[  6   3   0 -18  17  10  -4   0   4   2  -2   0   1 -10   9  -2  -4 -20
  -2  26  10  10   2   0   2  13   2   0   6  -3  -4]  (33)
[-13   2   3  12  -2   1   3   1 -14 -11  -6   2   1  12   2   4   0 -22
   1   7  -8 -15  -2   4   1  -7  -2 -10  -5  -9   2]  (31)
[ 13  -3  13  -7  -4  -2   5   2  11   6   4   2  -1  -7 -11   9  -6  15
   3 -21  12  11  -3  -9  -5   0   0  -5  -2  -1   7]  (39)
[ -4 -10   2   3  -1  -2  -2  -6   2  -3   0   0   9  -3 -12   4  -1  16
   5  10  10   2   2   2   2   0   2 -12   6  -6   3]  (31)
[ -7 -15   3 -15  -7  -1   3  -5   4   3   3   4   4  -7  -9  -6 -11  20
   1  34   4  -1   1  -3  -1  -5  -1 -13  14   1   1]  (31)
[ -9  -7   5 -12  -3   3   3  -6 -15  -6  -7  -4   9   3  -5  11   2   1
  10 -11 -16 -13  -4   6   7 -12  -6 -30   1  -2   0]  (33)
[ -5   3   0  -2  -2  -1  -6  -1   4 -10   0  -3  -1   4  -6  -2   0   8
   4  -1  -1 -13   2   0  -4  -6  -1   6  -6   4  -4]  (39)
[ 15  -7   2  30   8  -9  -1   5  20   6  -2   4   2  -9 -32  13  -9  -7
   2  57   1  12  -7  -4  -1   3   3 -10  -3  -8  27]  (34)
[  5 -12   4   4 -14   1   4  -1  -1   1   3  -4  -3  -1 -12   4   3  30
   3 -17  -7  -1   0  -3   1  -9  -4 -12   7  -8   2]  (39)
[ -6  -4  -1   3   3   2  -3  -5  10   0   2   4   7  -5 -13   8   4  -1
   3  21   6   1  -2  -4   3  -1   5  -7  -8  -2  10]  (34)
[-21 -13  -1 -33 -12  10  -6  -6  -5  10   7  -2   4  -9  -8   5   5  23
  12  12  11 -10   0  -1   2 -11   5 -38  11   3  -3]  (31)
[  4   0   2  -7   8   6  -2  -5   9   8   3   4  -1 -13   1   0   1   4
  -1   9  12  10   0  -3   4   5   3  -8   8   4   1]  (33)
[ -5   2   4   5   1   3  -3  -7   3   4  -6  -3  -4   2  -8  -2  -7  12
  -2  26   2  -3   1  -3  -3   1  -2 -10   9  -1  -8]  (31)
[  3   2  -2   5  13  -3   3  -1   9   6   5  -6  -3  -7  -5  -1  -9  -8
  -1  32   6  -1   2   2   1  12 -15   0   4  -8  10]  (31)
[ -1  -8   5  -1  -6  -2  -4  -5  -4   0  -3  -9   3  -2  -8   5   0  13
   4 -13  -2   2  -4  -1  -1 -14  -1 -21   6  -1   8]  (33)
[ -5  -5   5  18 -15  -7  -1 -11   3  -1   5   3  -6  -1 -17   9   5  31
   7   9  -1  -8  -3   0  -1  -9   3 -19   7  -1   6]  (34)
[ 11  -3   6  61 -16 -16  14   7  17   6   8   1   2  -3 -21  -4   1  32
   1  22  -5  12 -27  -2  -5   2  -1  14   7  -9  13]  (34)
[ 2 -6  2 -1 -1 -7  1  1  4  3 -1  2  2 -2 -8  8 -1  3  5 -3  0 -4 -4 -1
  2 -7 -3  1 -8  3  4]  (39)
[-15 -10   0 -19  -8   4  -1  -9  11  -7  -1   0   3   2  -5   1   3   8
   2  -3   0 -13   8  -3  -1  -9   1 -23   9   0  -1]  (34)
[ -2  -4  -2   2  -4   0  -3  -5   3   6  -1   1   3  -7 -11   2   5  22
   4  -5 -16 -10   2   9   0  -3   2 -14  10 -10   0]  (34)
[-11 -10  -1  -8   0   6  -2 -14   3   8   3   0   3  -5  -7   5   0   8
   2  29   4   1  -3  -5  -3   1   7 -24  15  -3  -4]  (31)
[ -4   6  -1   5   5   5  -2  -7   6   5 -10  -5   2  -6  -4   1  -1 -20
   2  38  -3   7  -3   4 -13   5   3  -3   2 -13   5]  (31)
[ -1  -7  -5   8  13  -5   1  -5  11   1   6   9   0 -14 -16  16  -5  -6
   2  40  11  10  -5  -3   0  14   0 -18   6  -3  18]  (34)
[22  5 -7  8  2 -6  5  4 11  7  8 -4  5 -5 -4  0 -6  5 -3 -1  4 14  2 -3
  1 11 -8  5  1  0  1]  (39)
[  3   5   4  25   1 -13   6  12   1   4  -2  -5  -9  -2 -14   7  -1   4
   2   5 -11  -1  -3  -3   7   2  -3   0   0   1   8]  (34)
[ -1   3   0 -22   8  15   1  -1   2   5  -1 -23   1  -2   4  -4  -2  -7
   1  -9   5   3   2  -2   5   2  -5  -6   8  -2  -7]  (33)
[ 52  24 -17 -13  51   9   9  26  51  19  18   5  -5 -33   4   9 -24 -61
  -8  59  50  61  -1  -8   1  53  14  50 -25  -7  16]  (39)
[ -2  -1   7 -17  -1   3   0  -2   6  -1   6   2   0   3  -7  12   0  12
   6  -1  -1   8   1  -7   3   3  -1 -19  -1   4   6]  (39)
[ -9  -8   7   1  -3  27   1  -5   0   4   3  -3   5  -3  -1  -1   6  17
   5  13   1  -4   3  -8   0  -1  -7 -14  11  -1   3]  (31)
[  3 -16  -4 -15  -2   1  -2  -6   0   0   4   1   2  -4  -8   9  -2  12
   7   1   5   1  -3  -7   5  -6  -7 -16  -2   4   2]  (39)
[ -5 -12   3 -10  -3   7   9   0  -2  12  -8  -4   9  -6   2  -4   2   9
  -4  -7  -1  -5   2   2   3  -2   3  -8   8   0  -1]  (33)
[  4 -10  -8  16  -3  -3  -4  -2  11   0   2   3   0  -9 -17  -1  -3  -1
   3  32   3  18   2  -3  -2 -15   5  -9   1  -6  14]  (34)
[ -5  -9  -3 -23  -8   6   1 -12   7  -2   1  -1   4  -2  -8   7   1  -1
  10  22  12  -4  -2  -9   3  -5  -1 -26   6   0   5]  (31)
[-12  11   3 -11  -5   5  -4 -12  -6   1   1  -2  -2  -4   6   2   5 -21
  -1  16   3 -12  13   1   0  -7   1 -13   6  -2  -3]  (31)
[ -9  -8   1 -40  -6   9  -3 -14  -6   4  -2  -8   3  -3   6  -3   3  18
   5  -6   8  -8   6  -4  11   0  -3 -26  15   5  -7]  (33)
[ -2   1   2  48  10   0   2   4  14  18  -7  -5   7  -5 -15   0   0  -2
  -2  61   5  13  -5  -4  -4  10   1   1  14 -11  21]  (31)
[ -6  -6  -1   6  -4   4   0   1   2 -38   2  -8   0  -3  -4   4  -1   4
   1  27  -3  -1   2  -3   1   0   3 -12  10  -2   0]  (31)
[-13 -28   8 -11  -7   2  -2 -12 -14  -4   1  -6   5   5 -11  15  -2   7
  15  -8  -7 -13  15  -1   5 -16   0 -37  -1   7  -1]  (39)
[ -4 -18   0 -20 -15  -6  -7  -6  -7 -10  11   4   7   3  -7  11  -2  10
   8 -20  -1 -11   0   3  -3 -16   5 -29  -2   3  -1]  (39)
[-16  -1   5  59  -4  -3  -2  -3   8   6   0  -4   3   6 -20  -3  -1  14
   5  61 -12  -5  -7   9 -10  -7   6  -5  19 -11  10]  (31)
[  4   0   0  34  -2 -15   2   1   4  -1  -4   4   1   3 -13   6 -21  -5
  -2  17 -10  -1   1   1  -3  -2  -1  -9  -8  -6  11]  (34)
[ 10 -16   6 -22 -11   2   0  -8   9   9   9  -6   5  -6 -11   7  -2  37
   4 -11  14   6  -1  -3   3  -3   2 -24   2   3   0]  (39)
[-12 -17   8  21 -20  -7  -7 -13  -2  -5   3  -3   8   3 -22   4   9  42
   9   9  -1 -12  -2   1  -5 -17   1 -23   8  -2   8]  (34)
[ -1  -1   6  15  -5  -2   2  -1   5   5   7   3   3  -4 -16   7   2  13
   5  13   1   3  -1  -4   0  -1  -2  -4   1  -5  10]  (34)
[ -8 -14   4 -27  -3  10  -3  -9 -15   2  -4  -3  10   3   2  -3   3  17
   2 -27  -4 -13   1   0   2 -10  -5 -26  19  -1 -10]  (33)
[ -7  -3   0 -33   0   6   1  -2  -9   7   1  -1   1   4   4  -2   4  15
   0 -18   7  -7   9  -4   5  -3  -8 -15  17   0  -1]  (33)
[ -5  -8   4  31  -4  -1   5   5   1  11  -9  -1  -1   3 -12   4   3   8
   3  20  -7  -1  -5   2   2  -5   0  -2   9  -5   8]  (31)
[-17  -3 -23 -32   0  -2   1  -7   8  -2   8  -2   4  -8   0   2  -9  16
  -8 -10  12  -5   9   0   1  -3   2 -17   7  -5  -1]  (39)
[ 11  -3  -6  18  12   1  -2   6  11   7   1   2  -2  -4   6   4  -4  -7
  -4  21   5  11   2  -9 -14   6   8   8  -3  -5  19]  (34)
[ -8  -1  -1 -25   9   7  -2   1  -9  10   0 -20   2  -3   9  -4   0   1
  -2  -1   6   4   4   2  -1   5  -1  -5  13   2  -5]  (33)
[ 26   3  -8 -15  14   0   1  13  21   4   8   2  -5 -13  -7  16 -10 -25
   0   5  25  22  -5  -7   5  15   3  12 -13   1   9]  (39)
[-17 -23   7 -34 -13   1  -6 -15 -15 -16  -9   0   4   4   2  12   9  11
   5 -14  -5 -20   0  -2   6 -20   0 -41   6   0   0]  (33)

[ -5  -6  -7   3   2   1   2   1   6  13  -4  28   2   9  -1  -3   1  -5
   1 -17  -1   7  -2  -5   5   5  -5 -11   3  -3  10]  <48>
[-3 -1 -3 -3  3  1  7  3  2 10  2  7  1 -2  0 -1  2  0  5 -7  2  5 -3  4
  4  0  0 -6  4  0  1]  <59>
[ -1  -3  -6   2   6   2   3   5   6  16   5  15   0   2   9   3   0  -8
   2  -7   3   5  -9  -3   2  -6 -10  -7   3   2  -5]  <59>
[ -1   3   3   5  -1  -4 -13   6   8  -9  -4 -15   1  -1   3   0 -13  -2
  -1   3  -4   1   2 -17 -23  -2  16  -2   4   2 -18]  <47>
[  5   8   5   0  -4  -4  -7   1   1 -14   2  -5   6   0   0  -3  -5  -3
  -1  -4   0  -2   9   3 -22  -2  18   2   2   2   1]  <54>
[-12 -10  -3   0  -1   3   2   0   3  10   0  19  -1   4  -3  -3   4   2
   2  -4   3   0   2  -1  10   5  -6   0   0  -7  14]  <48>
[ -5 -11  -7   0   3   1   5   3   3  22   5  27   2   5   0   4   2  -6
   1  -9   2   6  -6   1  10   3 -10  -9   7   0   8]  <59>
[ -1  -5 -13  -6   6   5  12   0  -1   8  -1  12  -2   2  -2   0   2   6
   1  -4   3   4  -2   6  18  -1  -5  -5  -6  -2   1]  <50>
[ 0 -4 -1 -1  4 -1  5  1  3 15  4 11 -3  0  2  2 -3 -2  4 -3  0  6 -6 -1
  8 -3 -5 -4  1  2 -3]  <59>
[  8  10   5  -5  -1   2  -1  -1  -3  -9   7 -17   3  -4   2   9  -9   6
  -1   0   1  -4   4   7 -10  -5  13   0  -2   5  -6]  <54>
[  5   3   2  -3   1  -3   3   5   8  -7  -1  -8   7  -4   7   0 -13   5
   9  -3   0   3   6 -12 -15  -2  28  -8   2   3 -13]  <54>
